In the rows, zero is written as 128.
Each row of numbers belongs to one of the objects below and depends on some of the facts about them. Some rows are named. Which object is each other row?

How the objects are related:
klesa: is of sort; gipludrer: uses
binadru klesa 585; tribras klesa 213; fogra klesa 335; drelem klesa 213; magro klesa 213
putrelom klesa 213; fluklem klesa 585; flokliskim klesa 213; nusitur klesa 213; fafle klesa 213
fluran klesa 335; drutrir klesa 335; nudusas klesa 975; pefen klesa 213; lutas klesa 585
piflak klesa 804; kazek klesa 213; ludu klesa 975; plunabrok klesa 213; grazadan klesa 975
drofik klesa 804; tane klesa 585; sebreril klesa 213; nonuk klesa 975; skister klesa 213
ruve klesa 585; lunuge klesa 975; steplin klesa 213; zuso klesa 213; sagus klesa 213
tredrostis klesa 213; beklar klesa 804; biskam klesa 335; rarul klesa 335; draflir klesa 804
klobroklek klesa 804; teflalal klesa 804; skimuflo klesa 585; brudras klesa 335; floste klesa 804
kleni klesa 213; stiflum klesa 585; mifom klesa 213; kladro klesa 585; vuskama klesa 213
stostus klesa 804; zopes klesa 335; zuvun klesa 335; vafel klesa 804; trabroduk klesa 975
drokon klesa 335; tatin klesa 213; brigul klesa 585; tubu klesa 804; restu klesa 975
rorur klesa 335; zutrel klesa 213; migir klesa 975; bitro klesa 335; vadil klesa 585
klimo klesa 213; klave klesa 213; mufum klesa 213; skalor klesa 975; vifus klesa 585
bastim klesa 804; brosul klesa 213; breba klesa 213; greklos klesa 585; beruk klesa 213
skaska klesa 213; kelam klesa 213; deto klesa 804; pubri klesa 585; ligivu klesa 213
trubon klesa 335; nobril klesa 585; skigas klesa 975; gridren klesa 585; rarum klesa 585
dropal klesa 585; musigrus klesa 585; fludru klesa 585; tronun klesa 585; fibrol klesa 585
faflik klesa 213; dobrurel klesa 804; puna klesa 213; zutraplar klesa 975; didrak klesa 585
barom klesa 213; sodradre klesa 975; gritistuk klesa 975; drastar klesa 335; rutem klesa 213
mozula klesa 213; bretak klesa 335; saklu klesa 975; naron klesa 213; trarol klesa 975
gaflin klesa 213; tegalis klesa 335; fliplabruk klesa 335; flegra klesa 585; grutom klesa 804
seklu klesa 975; disteskan klesa 804; niklubos klesa 804; duzor klesa 335; flura klesa 213
fleman klesa 213; doskul klesa 975; kluful klesa 213; suzazam klesa 335; sagoplo klesa 585
plistes klesa 804; ruson klesa 975; dribudres klesa 585; flira klesa 585; kogrolu klesa 585
tiplus klesa 213; zade klesa 335; nubon klesa 975; stobar klesa 585; pugem klesa 335
gritrir klesa 975; pludram klesa 213; tuflil klesa 213; dreklu klesa 975; tostakam klesa 335
gravum klesa 585; teplel klesa 804; truten klesa 804; grebru klesa 213; zekek klesa 585
duvogom klesa 335; nasi klesa 213; stadas klesa 585; klipe klesa 213; brines klesa 804
kegizo klesa 585; kliplem klesa 975; fesam klesa 975; stabon klesa 213; tator klesa 335
botri klesa 213; nifelam klesa 213; druskilim klesa 213; gevoto klesa 975; stista klesa 585
stusa klesa 213; dotrer klesa 975; gremin klesa 585; nubro klesa 975; zeflir klesa 804
brosta klesa 975; binadru gipludrer fogra; tribras gipludrer lunuge; fogra gipludrer flokliskim; drelem gipludrer ludu
magro gipludrer mufum; putrelom gipludrer breba; fluklem gipludrer vuskama; nusitur gipludrer gridren; fafle gipludrer tubu
nudusas gipludrer fafle; pefen gipludrer vadil; lutas gipludrer greklos; piflak gipludrer stabon; kazek gipludrer dotrer
ludu gipludrer ligivu; plunabrok gipludrer bitro; grazadan gipludrer barom; drofik gipludrer fesam; sebreril gipludrer bretak
nonuk gipludrer rutem; skister gipludrer gaflin; ruve gipludrer disteskan; lunuge gipludrer stusa; steplin gipludrer nusitur
zuso gipludrer suzazam; sagus gipludrer gravum; tredrostis gipludrer beruk; beklar gipludrer fluran; biskam gipludrer migir
rarul gipludrer rorur; draflir gipludrer binadru; klobroklek gipludrer kegizo; teflalal gipludrer nasi; skimuflo gipludrer tredrostis
brudras gipludrer mifom; floste gipludrer skaska; kleni gipludrer duzor; stiflum gipludrer flura; mifom gipludrer pubri
vuskama gipludrer puna; stostus gipludrer vafel; zopes gipludrer teflalal; zuvun gipludrer teplel; vafel gipludrer stadas
trabroduk gipludrer sagus; drokon gipludrer kazek; tatin gipludrer tator; brigul gipludrer nubon; tubu gipludrer pugem
restu gipludrer klipe; rorur gipludrer mozula; zutrel gipludrer brudras; migir gipludrer druskilim; bitro gipludrer flira
vadil gipludrer fludru; klimo gipludrer kleni; klave gipludrer plistes; mufum gipludrer dropal; skalor gipludrer magro
vifus gipludrer brosta; bastim gipludrer gritrir; brosul gipludrer ruve; breba gipludrer nubro; greklos gipludrer gritistuk
beruk gipludrer fleman; skaska gipludrer tiplus; kelam gipludrer kladro; pubri gipludrer brigul; ligivu gipludrer tane
trubon gipludrer deto; nobril gipludrer truten; skigas gipludrer zuso; gridren gipludrer drastar; rarum gipludrer grutom
musigrus gipludrer nudusas; fludru gipludrer plunabrok; tronun gipludrer nifelam; fibrol gipludrer drutrir; faflik gipludrer fibrol
dobrurel gipludrer naron; puna gipludrer rarul; zutraplar gipludrer stostus; didrak gipludrer duvogom; barom gipludrer dobrurel
sodradre gipludrer kluful; gritistuk gipludrer zade; drastar gipludrer skister; rutem gipludrer zuvun; mozula gipludrer skigas
bretak gipludrer botri; saklu gipludrer tegalis; naron gipludrer drelem; trarol gipludrer dreklu; gaflin gipludrer kogrolu
tegalis gipludrer brines; fliplabruk gipludrer stiflum; flegra gipludrer kelam; seklu gipludrer drokon; disteskan gipludrer niklubos
duzor gipludrer beklar; fleman gipludrer zutrel; doskul gipludrer musigrus; kluful gipludrer klimo; suzazam gipludrer didrak
sagoplo gipludrer restu; plistes gipludrer zutraplar; ruson gipludrer saklu; dribudres gipludrer tronun; flira gipludrer stobar
kogrolu gipludrer tribras; tiplus gipludrer gevoto; zade gipludrer fluklem; nubon gipludrer fliplabruk; stobar gipludrer rarum
pugem gipludrer trabroduk; pludram gipludrer zeflir; tuflil gipludrer skimuflo; dreklu gipludrer nonuk; tostakam gipludrer kliplem
gravum gipludrer seklu; teplel gipludrer flegra; truten gipludrer sebreril; grebru gipludrer dribudres; zekek gipludrer pludram
duvogom gipludrer nobril; nasi gipludrer tuflil; stadas gipludrer zopes; klipe gipludrer skalor; brines gipludrer doskul
kegizo gipludrer putrelom; kliplem gipludrer zekek; fesam gipludrer sagoplo; stabon gipludrer tatin; tator gipludrer gremin
botri gipludrer draflir; druskilim gipludrer lutas; gevoto gipludrer steplin; stista gipludrer klobroklek; stusa gipludrer pefen
dotrer gipludrer trarol; gremin gipludrer floste; nubro gipludrer drofik; zeflir gipludrer grazadan

Known rows:
gremin: [144 111 128 128 129 143 144 136 122 125  86 133  91 127 153 128  96 188
 127 186 149 156 146 120  79 102 130 119 114 173 120  58 145 135 124 133
 168 147 136 112 141 123 153 149 144 131  39]
beruk: [116 120 157 113 151 132 111 127 126 132 149 113 149 135 122 144 112 116
 115 136 115 106 114 154 121 164 108 116 121 122 169 132 123 102 126 103
 122 112 153 132 127 119  88 131 138 138 136]
nudusas: [116 137 104 127 119 149 124 106 139 138 147 136  97 141 126 140 174 120
 137  75 134 116 112 117 157 117 164 132  96 114  79  81 122 140 151 162
 126 136  63 148 143 112 148  98  91 121 143]
piflak: [125  90 110 123 129 133 130 137 113 131 142 136 183 142 177 126 155  84
 179 163 122 133 144 128  71 138 126 141 145 124  79 207 112 149 129 160
 126 120 136 115 102 169 160 145 151 120 112]
beklar: [131 107 107 124 127 117 135 139 117 134 146 136 186 141 162 122 156  73
 181 142 107 130 137 134  95 125 126 138 151 117  82 205 114 147 123 155
 112 119 130 116 106 160 151 141 139 119 158]
magro: [118 119 142 129 142 125 127 127 133 134 112 114 185 122 115 125 119 141
  74 122 124 111  92 141 117 181 104 121 129  99 173 155 120  97 116 122
  87 130 166 124 125 113 120 138 133 141 149]
gridren: [150 125 131 127 128 139 148 136 129 126  84 131  91 123 147 124  92 177
 129 187 154 155 146 125  76  97 128 116 115 164 128  54 144 137 123 134
 172 140 125 113 139 132 150 156 133 130  50]
steplin: [113 118 151 121 142 152 120 115 130 128 115 118 138 132 142 139 111 139
 107 182 148 116 111 133  82 184 110 122 122 101 181 147 113 102 128 117
 126 128 150 123 118 146 115 147 144 137  94]
brines: [134 114 112 121 128 111 144 139 115 137 116 147 175 148 164 139 175  66
 196 148 103 120 106 121  79 112 142 132 147 108  81 174 108 135 123 164
 122 124 117 119 106 149 167 144 120 114 159]
drastar: [131 141 138 141 117 116 121 135 127 104 108 136 128 109  96 140 133 117
 109  92 154 130 144  98 117 113 139 142 148 130 130 136 127 154 140 119
 190 107 141 136 124 169 147 141 132 102  64]
ligivu: [118 126 133 128 134 132 124 112 132 137 113 126 154 140 127 139 112 132
 114 130 114 107 103 132 134 164 112 120 134  98 189 147 119 101 122  90
  94 150 161 119 136 140  97 122 147 133 183]
klipe: [118 117 142 130 142 123 127 129 133 133 112 114 191 121 113 122 118 142
  71 116 123 111  91 142 119 182 103 122 128  99 172 159 121  98 116 124
  84 129 168 124 125 112 120 141 133 142 150]
tuflil: [116 118 157 113 151 132 111 128 126 132 147 112 150 135 122 145 113 115
 115 133 115 106 115 154 121 165 108 116 121 122 171 130 123 101 125 103
 121 112 155 132 128 120  86 131 138 138 135]
trubon: [131 141 134 143 116 101 120 139 122 107 113 138 133 111  87 140 142 120
 111  67 134 127 135  97 155 104 142 142 153 139 124 136 131 145 134 111
 166 113 147 138 128 143 139 124 132 104 105]
lunuge: [122 145 107 128 118 160 119 106 153 132 173 121 106 128 120 120 143 114
 122  81 157 129 145 138 136 131 141 136  96 108  91 101 125 163 154 163
 138 115  63 145 139 152 132 116  96 124 126]
tane: [152 128 114 134 121 122 150 133 128 134  82 138 107 133 133 126  93 175
 135 137 119 147 139 123 128  80 131 115 126 165 134  58 149 136 118 107
 139 164 141 108 157 123 134 130 141 127 133]
sebreril: [100 148 158 127 126 147 122 128 132 128 119 125 105 127 143 132 123 125
 116 192 114 115 115 156 137 170 110 140 131 110 174 188 125  89 111 111
  93 138 132 133 112 111  98 123 136 142 168]
nobril: [138 146 137 133 114 135 148 147 127 125  90 137  56 120 146 116 104 168
 144 199 121 158 145 143 129  81 129 135 126 176 117  90 153 121 107 128
 137 151 110 121 133  91 133 132 131 136 114]
grazadan: [114 126  85 136 112 154 115 100 146 140 168 131 126 143 119 129 148 124
 128  38 124 120 143 127 183 125 146 139 105 122  89 111 130 160 152 130
 107 151  95 139 159 141 118  85 124 119 186]
brosul: [118 126 147 123 141 132 123 120 129 133 121 120 142 131 127 135 117 130
 111 150 126 111 102 138 119 169 111 120 128 103 179 142 118  97 121 109
 103 131 152 126 123 124 104 133 135 139 146]
stadas: [151 121 136 120 137 123 138 148 122 129 113 127 103 128 129 131  95 160
 136 143 121 149 148 142 113  80 128 112 115 186 115  41 152 136 121 121
 164 128 133 119 147 102 128 139 132 131  85]

Name these rows:
No name comes twice in this set of rows, the named rows included.
[154 145 118 126 121 114 155 133 118 129  86 140  79 130 153 130 111 181
 134 175 130 147 129 108 118  78 147 105 116 156 127  51 146 123 120 134
 153 152 115 116 139 101 163 130 114 135  97]	gravum
[114 130 117 129 111 132 133 147 120 129 143 142 153 137 179 122 162  66
 181 174  96 132 151 154 109 124 124 158 150 122  76 249 123 141 114 157
 103 124 112 124  95 148 152 129 139 123 180]	draflir
[124 123 134 142 118 121 115 134 119 103 106 138 131 113 103 144 140 128
 111  98 152 130 146  92 124 122 141 145 148 142 121 141 129 149 140 115
 183 116 155 135 126 158 149 131 147 103  50]	tator
[132 100 104 129 129 110 137 146 119 134 140 131 222 133 153 112 157  79
 150 115 107 131 130 137  92 136 118 140 149 116  77 214 117 148 120 166
  97 116 144 116 106 150 166 146 137 122 160]	klobroklek
[120 138 147 120 139 125 132 117 126 136  93 131 130 139 133 152 136 126
 124 162 122 101  74 121 112 157 130 113 125  91 183 120 112  84 121 117
 111 139 136 128 121 114 124 133 116 134 148]	fafle
[132  96 103 131 129 107 139 149 120 135 138 130 233 130 149 109 158  84
 138 106 106 130 126 138  92 138 116 140 149 115  73 219 118 148 118 171
  92 116 148 115 107 147 170 148 137 123 162]	drofik
[124 141 154 120 140 139 127 117 138 130 113 116 135 126 130 133 107 120
 109 171 146 113 106 142  88 171 109 117 125  87 192 140 114 105 124 120
 124 119 135 124 118 153 109 152 123 135 122]	tribras
[119 142 140 119 135 125 130 113 123 133 111 129 127 137 143 146 131 135
 117 168 126 105  90 118 122 160 128 111 123  88 182 137 115  88 123 116
 108 138 137 128 119 116 124 124 118 139 147]	sagus
[121 104 112 129 129 148 112 106 138 133 188 118  77 128 106 100 151 123
 163  79 149 142 134 116 181 122 142 140 117 137  68  92 120 143 150 151
 108 125  74 145 133 105 101 107 109 132 128]	gritistuk
[115 144  90 127 112 148 119 102 135 132 179 132  93 137 142 128 165 134
 122  83 139 123 140 113 178 125 160 130  92 111  82 116 127 147 155 160
 120 133  65 149 138 117 151  83  94 130 142]	seklu
[109 129 160 125 136 138 122 123 129 129 124 120  99 126 129 122 119 125
 136 187 123 121 107 142 138 162 109 134 140 114 171 167 119  85 113 108
  93 134 135 130 110 105  85 131 135 145 154]	zuso
[155 137 130 125 127 115 159 139 123 133  59 144  83 133 137 140 119 169
 148 169 126 140 103 113 100  71 149 107 119 160 125  22 141 117 116 134
 158 153 114 116 144  96 159 143 111 126  96]	musigrus
[109 116 104 129 120 177 111 104 142 130 171 124 107 133 138 127 149 134
 121  93 160 131 152 128 130 147 144 142  92 126  78 112 126 160 159 161
 139 127  82 143 139 144 141 110 121 125  86]	gevoto
[133 148 137 141 118  95 129 138 121 111  82 149 126 118  86 156 160 109
 127  75 128 117 106  86 141  93 157 137 151 129 126 104 125 134 133 118
 176 120 135 140 129 133 153 128 115  98 106]	tegalis
[121 106 108 129 129 148 114 106 139 134 187 119  88 129 107 105 151 122
 153  73 148 138 136 118 177 123 143 138 113 133  70  87 121 147 152 152
 109 125  75 144 135 108 105 106 109 132 128]	migir

Now the same objects, written a new way:
Some rows with their names:
nasi: [151 143 112 136 138 119 115 130 144 163  90 157 158 109  98 118 145 100
 127 129 132 125 134 132 126 112  83 165 147 103 144  85 105 200 142 121
 155 136 142 137 113 113 126 135  98 136  95  92]
teflalal: [133 130  95  99 181 118 111 114 147 111  70 182 151  98  98  92 163  46
 188 105  91  90 147 121 103 103  79 142 124 107 129  43 129 208 168 152
 174 123 125 133 135  82 147 135  90 144  70  61]
zopes: [146 117 135  97  90 157 148 112  78 104 109 112 153 181 115 121  67 102
 116 133 132 120 165 145  90 230  57 107 133 114 145 153 127 185 138 138
 107  47 149 163 104 132  53 128 189 101 113 125]
drofik: [139 108 128  83 160 143 105 113 140  91  72 149 145 105 108 115 192  61
 199  73  63  72 174 104 118  79  76 139 101 102 185  53 156 132 175 148
 223 132 124 135 149 104 165 154 102 181  82  68]
gravum: [140 122 144 144 162 187 135 171 165 185 179 108 142  90 147 126  99 189
 112 123 234 114 122 148 205 148 157 176 159 149 172 147 103 124  98 102
 150 148 193 124 121 157 130 130 122 129 154 150]
nifelam: [121 122 119 146 111 144 130 141 168 149  94 143 158 131 122 140 165 116
 125 107  96 109 135 129 140 101  87 146 149 110 143 112 126 139 119 145
 149 161 125 128 121  94 148 138  86 148 108  92]
tronun: [122 122 140 164 154 181 153 169 164 195 183 114 131 106 142 159 103 181
 100 141 201 145 126 152 184 128 148 172 169 129 166 175 115 105 103 102
 164 153 151 105 117 129 126 105 107 157 146 149]
zuvun: [128 100 141  96  71 182 153 121 101  88 113 100 159 192 136 119  82 121
 119 107 119  92 161 142 113 233  66  92 133 131 143 161 137 145 115 161
  90  70 156 165 113 129  74 143 185  93 129 126]
duzor: [124 102 142 101  69 178 161 118  96  94 115 102 154 198 131 133  84 118
 115 116 105 108 164 142 102 221  60  92 136 121 147 173 143 137 121 159
 102  70 137 158 112 121  71 133 180 108 124 125]
beklar: [105 114 103 107 157 142 124 124 168  99  74 168 153 117 116 110 181  61
 185  84  60  76 149 119 114  93  85 125 126 115 128  68 149 153 146 175
 169 147 110 125 143  66 165 137  80 155  83  61]
flegra: [123 120 139 163 154 183 150 171 168 189 184 113 136 105 146 151 102 182
 104 136 207 137 122 151 191 133 150 172 167 136 164 170 111 109  98 104
 158 154 160 108 118 131 128 110 107 148 150 149]
gritistuk: [162 107 166 115 143 195 185 139 121 104 149  97 111 101  81 136  70 156
 114 132 208 135 132 140 102 133 101 133 158 118 169 121 143 138 102 159
 111 104 138  88 130 135 129 164 204 156 148 139]
suzazam: [122 127 165  79  88 187 164 121  55  94 119 109 135 176  98 111  93 137
  99 113 126 128 147 144  85 225  65  69 139 115 138 151 157 129 113 157
  79  67 138 170  99 127  69 165 179 101 101 118]
brudras: [141 116 131 104  87 157 151 113  85 104 109 116 155 184 117 122  65 100
 115 134 127 124 162 147  90 232  55 105 136 115 140 155 124 186 136 139
 104  49 145 160 103 125  54 122 184  98 115 125]
mifom: [142 138 112 142 132 123 120 133 151 160  90 155 158 115 104 123 148 102
 127 126 124 123 133 133 129 111  84 160 149 105 138  92 107 189 133 127
 151 142 137 133 114 105 130 133  94 137  97  92]
klimo: [131 128 124 133 123 141 126 137 155 151  94 143 157 123 115 130 165 120
 127 111 109 108 137 127 138 103  89 147 146 110 148 103 126 153 123 143
 148 159 134 136 121 108 142 149  93 146 102  91]
klobroklek: [126 117 114  87 168 139 115 117 148  98  75 163 148 108 108 102 184  64
 191  84  72  74 159 112 114  89  83 131 116 110 150  55 150 157 161 164
 186 140 122 136 147  91 163 153  94 161  78  64]
tiplus: [141 130 123 108 145 131 125 127 145 164 100 140 155 128 118 131 168 132
 133 130 114  95 152 124 134  88  92 153 146 106 160 117 139 173 139 162
 150 168 135 152 136 133 137 159 115 157  99  94]
trabroduk: [172  90 150 120 134 196 170 140 154  95 142  86 133 103 110 122  62 149
 132 120 220  93 138 138 136 150 106 149 152 142 171 111 124 156  97 164
 107 104 173  95 138 146 135 162 213 132 172 144]
stostus: [126 126 102  95 176 127 114 117 149 107  73 176 151 102 102  94 171  55
 187  97  86  82 150 119 107  99  82 135 123 109 132  49 137 191 161 162
 171 131 123 134 139  83 152 143  90 148  73  63]
sodradre: [161  95 150 128 136 189 184 137 143 106 146  94 123 112 100 145  63 145
 122 138 201 121 141 142 112 131 100 146 160 123 168 132 136 149 106 164
 117 107 140  84 136 130 127 147 205 155 160 142]

Name these rows:
No name comes twice in this set of rows, the named rows included.
[129 127 100  96 179 124 114 115 149 108  72 177 149 101 101  93 168  52
 186 100  88  84 148 120 105 100  82 138 123 109 132  48 135 195 164 160
 173 128 125 134 138  83 151 140  91 147  72  62]	vafel
[122 122 105  92 173 133 116 118 151 105  73 171 150 106 106  95 176  60
 187  92  80  78 150 118 110  95  85 130 123 113 134  54 144 178 157 168
 169 138 122 136 142  84 157 147  90 150  75  61]	plistes
[118 104 144 106  67 181 164 122  96  93 115 103 153 198 129 135  86 120
 111 114 103 112 160 145  99 222  62  87 138 120 141 173 145 130 117 159
  97  71 132 156 110 113  72 133 176 107 122 124]	fogra
[126 106 135 109  72 171 159 118  96  97 113 106 155 194 128 133  76 109
 114 123 109 115 163 146  98 225  60  95 138 118 140 169 136 153 124 152
 102  61 137 155 108 116  66 125 179 106 123 125]	fliplabruk
[106 135 121  85 174 148 128 125 135 101  79 177 137  99  90  89 187  79
 174  84  81  91 132 119 101  98  90 107 130 112 120  48 159 151 139 175
 145 144 112 136 133  74 163 165  79 147  64  55]	truten
[136 137 134 121 130 144 123 136 139 151  96 145 149 115 101 120 169 128
 125 109 118 113 134 126 132 104  91 142 145 108 151  94 131 151 124 140
 146 155 138 143 119 116 142 160  99 146  96  91]	druskilim
[151 115 165 144 154 183 136 160 141 186 180  95 125  97 136 168 112 180
 114 130 201 144 150 137 187 113 139 186 142 118 220 164 121  81 129  76
 219 138 162 112 122 162 127 119 127 185 146 155]	sagoplo
[144 122 156 144 162 180 142 163 145 192 182 104 127  96 134 156 108 184
 108 137 210 144 139 143 184 119 144 181 153 123 199 163 119 100 120  87
 193 143 162 115 121 156 125 120 123 169 143 152]	kegizo
[126 115 108  84 166 147 106 124 162  91  71 162 159 101 117  79 179  69
 195  71  93  47 148 111 133 111  92 130 117 130 137  40 139 172 145 171
 159 141 151 145 146  97 168 163  97 130  88  64]	tubu
[146 140 131 163 178 154 140 159 147 207 178 130 131  88 124 140  81 163
 103 163 233 165 124 156 170 138 144 190 167 121 163 151  92 164 124  77
 171 128 164 110 109 140 106  97 114 145 132 150]	skimuflo
[123 120 107  76 184 130 119 112 149 111  79 166 150 114 113 102 183  74
 191 101  75  65 162 114 109  82  88 131 123 110 145  71 159 178 163 187
 169 151 119 144 155 100 157 156 102 163  73  61]	floste
[133 126 120 131 119 147 118 141 167 145  93 141 163 118 121 116 164 124
 131 100 120  89 133 127 153 116  95 148 144 124 143  92 119 157 116 147
 137 159 154 142 122 113 148 155  96 128 111  93]	rutem
[131 119 126 139 109 146 125 137 161 146  95 138 156 128 119 142 170 115
 129 104  95 108 143 125 141  97  85 151 141 107 159 109 128 132 127 136
 166 157 129 130 123 104 147 141  93 157 110  94]	mufum

